Below are the code and all the weights of a small trained network. Each question names an input and a class and asks about switching units off, where a switched-off unit gives its printed mean instead of its output.

import numpy as np


def w(rows, s, z=0):
    codes = np.array(rows[::2]) - 128.0
    scale = np.full(codes.shape[1], s)
    scale[-1] = z or s
    return codes * scale


def f(y):
    return y / 2 * (1 + np.tanh(0.7978845608 * (y + 0.044715 * y**3)))


def log_softmax(a):
    a = a - a.max(-1, keepdims=True)
    return a - np.log(np.exp(a).sum(-1, keepdims=True))


def net(x, mask):
    res = np.array(x, float).reshape(1, 8) / 4 @ E
    y = f(res @ A[0][:, :-1].T + A[0][:, -1])
    res = res + np.where(mask, y, B[0][:, -1]) @ B[0][:, :-1]
    return log_softmax(res[-1] @ U[:, :-1].T + U[:, -1])


A, B = {}, {}
E = w([
[208,123,56,77,44,76,137,138,228,56,136],'x0',
[49,198,71,89,91,143,70,48,220,99,240],'x1',
[139,61,2,50,237,116,222,143,178,196,144],'x2',
[145,136,119,124,114,201,23,171,140,193,205],'x3',
[151,178,137,117,88,26,193,116,171,117,121],'x4',
[104,117,66,56,90,222,124,216,188,79,66],'x5',
[105,183,147,206,170,18,47,99,211,155,133],'x6',
[180,86,127,160,136,116,129,200,163,129,26],'x7',
],0.0064)
A[0] = w([
[168,101,142,71,112,119,216,186,93,143,118,238],'N0',
[135,119,132,139,123,212,55,233,108,162,135,106],'N1',
[117,58,41,50,160,174,187,187,151,146,116,241],'N2',
[78,148,189,157,147,165,125,104,1,158,135,136],'N3',
[138,150,195,171,101,101,122,145,114,128,103,134],'N4',
[119,123,134,135,112,197,67,196,124,120,127,157],'N5',
[103,146,116,165,192,73,117,125,176,220,130,100],'N6',
[130,73,147,114,123,191,68,202,111,172,128,106],'N7',
[147,144,167,154,103,82,113,201,176,83,38,118],'N8',
[82,184,90,114,91,152,92,109,164,95,177,159],'N9',
[101,125,161,151,122,141,130,113,79,140,152,3],'N10',
],0.0092,0.0022)
B[0] = w([
[107,36,80,131,105,90,158,188,142,153,146,201],'N0',
[129,23,120,121,90,55,146,172,149,168,158,202],'N1',
[120,79,52,177,45,138,186,223,96,105,110,251],'N2',
[132,113,120,254,173,157,154,117,17,104,97,225],'N3',
[170,144,116,152,130,149,158,195,112,128,125,162],'N4',
[97,44,134,106,140,84,117,148,184,153,133,186],'N5',
[212,124,180,140,157,101,49,106,119,208,211,189],'N6',
[153,92,106,132,135,89,115,188,141,137,119,190],'N7',
[148,165,46,151,88,223,178,123,79,39,103,170],'N8',
[111,172,141,50,114,145,72,96,191,127,148,215],'N9',
[185,145,140,186,142,135,148,130,84,134,115,155],'N10',
],0.0092,0.012)
U = w([
[122,92,36,166,113,136,215,216,89,85,50,203],'0',
[140,82,152,95,141,30,83,148,178,204,178,238],'1',
[108,255,98,2,88,166,86,82,234,96,161,61],'2',
[34,117,206,53,169,153,85,71,173,86,37,5],'3',
[158,211,199,167,191,159,98,49,64,131,116,26],'4',
],0.0073,0.0024)

Each question gives the input, the list of numbers given to net, and the class t.
The units are the neurons (one row each of A and B). Each row of codes is followed by its name. A weight is (code - 128) times the scale printed after its matrix; where a second scale follows, it is the last column's (A, B and U).
mask holds one flag per neuron, in row order. A switched-off neuron (its flag False) gives its mean, the last column of its row in B, instead of its output. The means were averaged over made-up inputs and are rounded, as every weight is.
A unit's drop is (log p(t) with every unit on - log p(t) with that unit switched off) / (log p(t) with every unit on - log p(t) with every unit switched off).
The circuit of an input: a set's keep is (log p(t) with only the set's units on - log p(t) with every unit switched off) / (log p(t) with every unit on - log p(t) with every unit switched off). Starting from all 11 units, units are removed one at a time, each time the one whose removal leaves the highest keep (on an exact tie, the one counted first), for as long as the keep stays at least 0.8.
circuit, biggest first: the units of the circuit, biggest drop first
unit that matters most: the unit with the biggest drop
k most important neurons: the k neurons with the biggest drops, biggest first
drop of u: that unit's drop, to one decimal
input [-2,2,7,-2,6,-8,-3,8], class 1: circuit, biggest first : (N6)
input [-5,4,-1,8,7,0,-6,-4], class 4: circuit, biggest first : (N2, N0)
input [8,3,-8,-7,7,-2,5,4], class 2: circuit, biggest first : (N3, N0)
input [-3,3,4,-7,5,8,3,-8], class 2: circuit, biggest first : (N3, N9)
input [-4,2,-8,-8,8,7,7,-1], class 2: 2 most important neurons : (N2, N3)
input [-7,5,5,-3,0,-8,-7,-2], class 4: circuit, biggest first : (N2, N1, N7)
input [-6,-5,-1,1,8,-7,2,3], class 4: 2 most important neurons : (N2, N6)
input [-3,4,0,-4,8,-8,-3,6], class 1: 4 most important neurons : (N2, N3, N8, N6)
input [-5,6,-7,7,7,5,6,8], class 2: 2 most important neurons : (N8, N9)
input [5,6,3,1,1,2,-1,1], class 2: 2 most important neurons : (N9, N3)
input [-2,1,-5,-8,7,-5,7,3], class 4: 3 most important neurons : (N2, N6, N0)
input [6,6,-8,4,-8,0,-3,3], class 1: 2 most important neurons : (N1, N5)
input [7,1,-6,-6,1,-6,2,-3], class 2: 2 most important neurons : (N3, N2)
input [0,4,-5,7,1,5,0,4], class 1: unit that matters most : N1
input [-8,4,-8,-1,-1,-7,-4,3], class 4: 2 most important neurons : (N2, N0)
input [-6,-6,2,2,-5,-8,-2,-6], class 4: drop of N2 : 0.5
input [-3,2,1,-4,3,-3,-3,-8], class 4: drop of N2 : 0.4
input [-2,-7,6,8,-5,-6,3,8], class 1: drop of N6 : 0.3
input [7,8,3,-3,-4,-6,1,-3], class 2: drop of N5 : 0.0
input [3,6,-1,-1,-7,6,1,-2], class 2: circuit, biggest first : (N9)
